Below is a small trained network, with its code and all its weights. Each question gives an input and a class and asks what happens when units are switched off, that is, made to give their printed mean instead of their output.

import numpy as np


def w(rows, s, z=0):
    codes = np.array(rows[::2]) - 128.0
    scale = np.full(codes.shape[1], s)
    scale[-1] = z or s
    return codes * scale


def f(y):
    return y / 2 * (1 + np.tanh(0.7978845608 * (y + 0.044715 * y**3)))


def log_softmax(a):
    a = a - a.max(-1, keepdims=True)
    return a - np.log(np.exp(a).sum(-1, keepdims=True))


def net(x, mask):
    res = np.array(x, float).reshape(1, 7) / 4 @ E
    y = f(res @ A[0][:, :-1].T + A[0][:, -1])
    res = res + np.where(mask, y, B[0][:, -1]) @ B[0][:, :-1]
    return log_softmax(res[-1] @ U[:, :-1].T + U[:, -1])


A, B = {}, {}
E = w([
[56,50,112,218,190],'x0',
[187,121,168,178,36],'x1',
[130,60,58,14,67],'x2',
[13,142,167,49,142],'x3',
[89,139,101,165,2],'x4',
[152,187,4,175,167],'x5',
[125,103,130,51,36],'x6',
],0.0079)
A[0] = w([
[127,116,88,88,143,145],'N0',
[92,165,128,97,98,170],'N1',
[99,130,139,153,109,167],'N2',
[124,112,107,141,70,135],'N3',
[52,121,132,114,140,153],'N4',
[79,169,130,89,157,178],'N5',
[75,130,156,135,154,177],'N6',
[131,126,79,161,113,134],'N7',
[140,93,139,88,52,142],'N8',
[128,81,134,211,120,253],'N9',
[113,183,94,191,173,162],'N10',
[132,179,60,160,94,160],'N11',
[68,155,150,112,166,112],'N12',
[108,90,150,96,95,159],'N13',
[98,109,127,159,187,176],'N14',
[97,107,82,72,143,169],'N15',
[124,114,51,112,175,173],'N16',
[176,154,192,142,169,163],'N17',
[156,166,146,157,147,247],'N18',
[140,105,154,93,63,135],'N19',
[162,170,91,128,93,104],'N20',
[98,80,192,108,191,242],'N21',
[90,61,144,124,145,93],'N22',
[81,89,133,172,184,141],'N23',
[139,64,150,169,178,95],'N24',
[138,157,254,105,126,90],'N25',
[106,186,139,121,144,172],'N26',
[92,91,64,151,113,100],'N27',
[139,138,90,53,131,151],'N28',
],0.017,0.0047)
B[0] = w([
[225,120,126,96,172,178],'N0',
[150,73,133,177,132,199],'N1',
[178,82,110,113,106,162],'N2',
[71,129,191,119,87,194],'N3',
[155,98,152,110,148,203],'N4',
[169,101,206,121,178,206],'N5',
[152,134,183,137,190,194],'N6',
[128,206,104,192,148,180],'N7',
[71,62,160,108,33,248],'N8',
[182,118,139,153,197,227],'N9',
[134,122,131,158,82,239],'N10',
[108,205,167,218,143,224],'N11',
[135,96,213,100,128,197],'N12',
[144,73,121,140,78,208],'N13',
[155,82,133,154,102,211],'N14',
[216,111,128,90,154,210],'N15',
[219,170,159,149,147,211],'N16',
[158,218,102,164,56,211],'N17',
[66,219,104,204,70,206],'N18',
[31,62,122,101,2,229],'N19',
[65,110,197,140,117,195],'N20',
[123,148,180,213,166,246],'N21',
[120,156,175,123,145,180],'N22',
[129,72,127,160,152,216],'N23',
[103,87,131,198,127,189],'N24',
[170,148,72,128,91,238],'N25',
[135,148,197,115,118,180],'N26',
[231,186,61,97,76,186],'N27',
[180,79,177,51,195,213],'N28',
],0.0083,0.012)
U = w([
[112,151,55,101,150,11],'0',
[118,44,83,138,65,62],'1',
[183,218,135,155,126,197],'2',
[137,159,96,253,130,206],'3',
[181,43,157,150,180,205],'4',
[89,113,236,171,95,136],'5',
[67,154,86,103,166,2],'6',
[137,193,140,109,111,145],'7',
],0.012,0.0045)

Each question gives the input, the list of numbers given to net, and the class t.
The units are the neurons (one row each of A and B). Each row of codes is followed by its name. A weight is (code - 128) times the scale printed after its matrix; where a second scale follows, it is the last column's (A, B and U).
mask holds one flag per neuron, in row order. A switched-off neuron (its flag False) gives its mean, the last column of its row in B, instead of its output. The means were averaged over made-up inputs and are rounded, as every weight is.
A unit's drop is (log p(t) with every unit on - log p(t) with that unit switched off) / (log p(t) with every unit on - log p(t) with every unit switched off).
The circuit of an input: a set's keep is (log p(t) with only the set's units on - log p(t) with every unit switched off) / (log p(t) with every unit on - log p(t) with every unit switched off). Starting from the 12 units with the biggest drops (on a tie, the unit counted first), units are removed one at a time, each time the one whose removal leaves the highest keep (on an exact tie, the one counted first), for as long as the keep stays at least 0.8.
units of the circuit, in order: the units of the circuit, biggest drop first
k most important neurons: the k neurons with the biggest drops, biggest first
drop when u is switched off: that unit's drop, to one decimal
input [3,5,7,-3,-7,8,7], class 2: units of the circuit, in order -> N27, N16
input [-4,3,3,3,-2,2,0], class 4: units of the circuit, in order -> N28, N18
input [-7,8,3,5,-1,8,-2], class 5: units of the circuit, in order -> N20
input [-8,-1,-6,6,-7,-2,-2], class 2: 2 most important neurons -> N25, N17
input [1,-6,0,-3,3,-1,-3], class 3: units of the circuit, in order -> N28, N8
input [7,-4,8,1,7,6,-8], class 2: units of the circuit, in order -> N27, N16
input [6,-8,-8,-1,-6,-7,-8], class 3: 2 most important neurons -> N17, N18
input [1,-4,4,4,1,-8,0], class 4: 2 most important neurons -> N15, N18
input [8,-4,-3,0,-5,1,-6], class 3: 4 most important neurons -> N18, N17, N21, N28
input [-5,-3,8,-8,6,0,-6], class 5: 3 most important neurons -> N20, N3, N8
input [0,4,8,2,8,1,-7], class 1: 2 most important neurons -> N27, N21
input [1,4,3,-7,4,-7,-3], class 1: 2 most important neurons -> N21, N11
input [-6,0,7,-6,3,-3,-1], class 1: 2 most important neurons -> N19, N21
input [-2,-3,-2,-4,-1,-4,4], class 1: most important neuron -> N11
input [-5,-2,-8,-1,-2,-8,1], class 3: drop when N26 is switched off -> -0.1
input [6,8,6,-4,-4,-2,-8], class 3: drop when N28 is switched off -> 0.1
input [7,-7,5,8,0,-3,2], class 4: drop when N2 is switched off -> 0.0
input [-7,8,-7,5,-5,-7,8], class 1: drop when N25 is switched off -> 0.3
